grid =
[[ 72 147 134 197 120 149]
 [125 152 214 130 163 164]
 [147 124  77 119  90 102]
 [118 124 136 139 120 123]]
Give the fifth entry from the end, reading row by row.
A: 124
Give the first entry in the row that holds the smallest entry.
A: 72
The entry directly above 119 -> 130
Give the entry directly below the smallest entry.
A: 125
Give the top-right entry.
A: 149
Give the 5th entry, reading row by row.
A: 120
The third entry in reading order is 134
The last entry, reading row by row -> 123
Give the entry directly below 90.
A: 120

W =
144 196 126 168 98 170 99 107 133 129 123 164 110 118
134 75 146 202 158 143 95 136 128 134 123 124 50 132
207 150 124 124 149 134 198 38 131 126 127 131 90 156
91 185 162 169 160 141 158 96 129 127 126 141 180 71
Read off the fourth entry from the end, reading row by row.
126
Read off the 1st entry, reading row by row.
144
The 3rd-last entry, reading row by row: 141
The fourth entry, reading row by row: 168
The smallest entry in the first column -> 91
The second entry on the diagonal from the top-right corner -> 50
The entry just left of the smallest entry -> 198
Read off the top entry of the column that holds the smallest entry.
107
The 5th-last entry, reading row by row is 127
The largest entry in the first column: 207
Read off the top-right entry.
118
The entry directly below 107: 136
Read off the 2nd entry in reading order.
196
Read off the entry directly above 50.
110
The largest entry in the last row is 185
Read off the entry directly above 71.
156
The entry just right of 38: 131

Questions about the matrix below. Counting starts at 1.
1) Give the entry in row 2 and column 3.
2) Give the top-left entry.
3) Give the top-right entry.
4) Give the entry just left of 107.
5) Give the entry at row 3, column 1.
6) Give the bottom entry of the column that holds the smallest entry.
7) Give the entry at row 1, column 3.
8) Give the bottom-right entry.
111 130 64 140 141 132 132 135 131 139 72 63 80
140 124 176 108 109 122 123 114 125 114 170 177 165
148 132 180 143 140 132 133 140 130 138 172 179 161
150 128 212 129 133 129 127 127 130 133 201 213 191
128 123 137 93 92 117 120 106 121 99 137 139 136
137 124 169 105 105 121 122 114 123 109 166 172 161
121 122 108 86 85 115 119 101 121 93 111 109 114
137 124 165 107 104 120 122 116 122 108 160 166 156
1) 176
2) 111
3) 80
4) 165
5) 148
6) 166
7) 64
8) 156

data =
116 118 112 131 126 127 141 141
120 120 107 123 127 133 142 134
142 151 165 136 132 127 108 118
158 177 209 146 136 127 87 109
151 169 192 144 134 127 96 113
114 108 89 121 125 131 153 142
162 190 226 153 140 130 78 103
145 137 157 137 133 124 112 122
The entry in the bottom-left corner is 145
What is the entry in the bottom-right corner?
A: 122
What is the entry directly below the smallest entry?
A: 112
The 2nd entry, reading row by row: 118
What is the 4th entry from the end, reading row by row?
A: 133
The entry just right of the largest entry: 153
The entry in the top-left corner is 116
What is the entry just left of 125?
A: 121
What is the top-right entry?
A: 141
What is the smallest entry in the first column?
A: 114
The entry just left of 209 is 177
The third smallest entry -> 89
The bottom entry of the column that holds the largest entry -> 157
The second entry on the main diagonal is 120
The third entry from the end, reading row by row: 124
What is the entry just right of the smallest entry?
A: 103
The second smallest entry: 87
The fifth entry in reading order: 126
What is the entry directly above the smallest entry?
A: 153

77 225 76 76 55
122 132 134 124 128
138 120 113 145 137
124 126 135 119 126
106 135 150 110 94
41 207 55 88 81
147 65 143 107 101
Read off the second entry on the main diagonal.
A: 132
Read off the largest entry in the last row.
A: 147
Read off the top entry of the column that holds the largest entry.
A: 225
The second largest entry: 207
Read off the entry in the top-right corner.
A: 55
Read off the entry directly below 128.
A: 137
Read off the 3rd entry on the diagonal from the top-right corner.
A: 113
The first entry of the largest entry's row: 77
Read off the bottom-right entry.
A: 101
Read off the entry just right of 147.
A: 65

M = [[143, 125, 124, 135, 130, 131, 125, 127, 138, 129, 119, 131, 137, 124, 106], [163, 132, 131, 182, 94, 126, 121, 145, 178, 137, 96, 153, 142, 106, 83], [168, 149, 142, 136, 149, 121, 81, 162, 153, 136, 112, 125, 148, 101, 45], [159, 152, 151, 180, 97, 113, 97, 168, 182, 141, 100, 149, 137, 94, 70], [129, 164, 166, 157, 101, 103, 94, 172, 157, 141, 120, 137, 120, 98, 101], [166, 118, 115, 158, 121, 137, 126, 128, 160, 131, 102, 142, 149, 117, 82], [128, 165, 165, 137, 121, 104, 86, 171, 144, 138, 127, 127, 122, 101, 95], [183, 89, 81, 157, 131, 158, 152, 95, 157, 124, 95, 144, 165, 134, 83], [184, 81, 71, 125, 165, 166, 149, 84, 134, 120, 105, 129, 169, 144, 78], [122, 159, 159, 121, 136, 110, 90, 162, 127, 133, 136, 119, 121, 110, 106], [141, 113, 109, 93, 173, 143, 124, 111, 105, 121, 135, 110, 142, 140, 111]]
The entry just right of 112 is 125
The entry just left of 172: 94
Which number is the smallest entry?
A: 45
The entry just left of the smallest entry is 101
The entry just left of 109: 113
Which number is the entry at the centre?
A: 128
Which number is the entry just left of 140?
A: 142
The entry just right of the largest entry: 81

Read these off the table that follows. Rows and columns are numbered from 1.
1) Give the bottom-left entry.
2) Give the entry in row 3 and column 2.
3) Give the entry in row 1 and column 2.
4) Give the entry just right of 120.
5) Give the entry at row 2, column 3.
6) Give the bottom-right entry.
7) Give the bottom entry of the column that holds the largest entry.
8) Give the entry just left of 88.
[[104 129 114 112]
 [152 116 149  73]
 [153 120 142  31]
 [ 49 126 108 109]
 [141 132 118 128]
 [136 132 110  83]
 [145 122  66 116]
 [ 47 133 112 103]
 [148 190  88 121]
 [139 130 130 121]
 [138 217 181 116]
 [142  99  95 122]
 [159 192 159  83]
 [142 156  67 105]]
1) 142
2) 120
3) 129
4) 142
5) 149
6) 105
7) 156
8) 190

123   35  138  120  124  100  112  149  137   54  121  108  120  128  190
140  154   90  138  132   76  139  124  152  133  135  149  142  164  158
121   89  156  124  125   65  127  101  171   79  126  120  120  126  195
124  137  145  123  130   76  109  102  117  123  124  113  123  100  173
112  129   49  112  119   80  102  103  110  197  115   91  107  146   71
The second entry from the end, reading row by row is 146
The bottom-right entry -> 71
Report the top entry of the column that holds the largest entry.
54
The top-left entry is 123
The entry directly below the smallest entry is 154
The fourth entry in reading order is 120
The largest entry in the first column is 140
Report the entry in the top-right corner.
190
The second entry in reading order: 35
Report the entry just left of 173.
100
Report the smallest entry in the first column.
112
The entry just left of 145 -> 137
The second largest entry: 195
Report the third-last entry, reading row by row.
107
Report the 5th entry in reading order.
124
The entry just left of 128 is 120
The entry directly above 79 -> 133
The entry directly above the largest entry: 123
The entry just right of the smallest entry is 138
The entry just left of 156 is 89
Report the largest entry in the last row.
197
The entry directly below the centre entry -> 102

m =
102 110 108 113 133 128 152 129 104 142 126 128 133 136
145 145 144 145 163 131 127 144 147 119 115 122 147 144
121 113 133 115 123 144 117 122 139 134 121 133 142 139
61 83 75 158 105 88 121 142 147 168 141 144 143 123
99 121 147 119 134 155 131 136 139 164 162 140 143 117
47 112 137 111 132 111 123 115 129 131 94 119 135 142
84 102 129 151 127 169 159 128 153 181 188 178 177 145
60 125 138 139 135 130 132 116 113 115 121 130 107 136
138 159 170 133 181 149 134 126 149 134 133 131 170 144
145 147 136 148 121 152 134 135 114 141 125 113 115 126
114 155 157 136 118 122 118 109 118 62 79 106 115 100
The bottom entry of the column that holds the largest entry: 79
The entry directly below the largest entry is 121
Give the entry in the bottom-right corner.
A: 100
The third entry on the main diagonal is 133
The entry directly above the largest entry -> 94
The first entry, reading row by row -> 102
The entry in the bottom-left corner is 114
The entry directly above the smallest entry: 99
The entry directly below 88 -> 155
Give the entry directly below the smallest entry.
A: 84
Give the smallest entry in the first column.
A: 47
Give the 2nd entry on the diagonal from the top-right corner.
A: 147
The top-right entry: 136
Give the fifth entry in reading order.
A: 133
The largest entry in the first row: 152
The entry directly below 140 is 119
The smallest entry in the last row is 62
Give the second entry on the main diagonal.
A: 145
The fourth entry in reading order is 113
Give the 2nd entry from the end, reading row by row.
A: 115
Give the largest entry in the last column.
A: 145
The entry directly above 99 is 61
The entry just left of 177 -> 178
Give the entry just left of 116.
A: 132
Give the last entry in the row that holds the smallest entry.
A: 142
The 2nd smallest entry -> 60
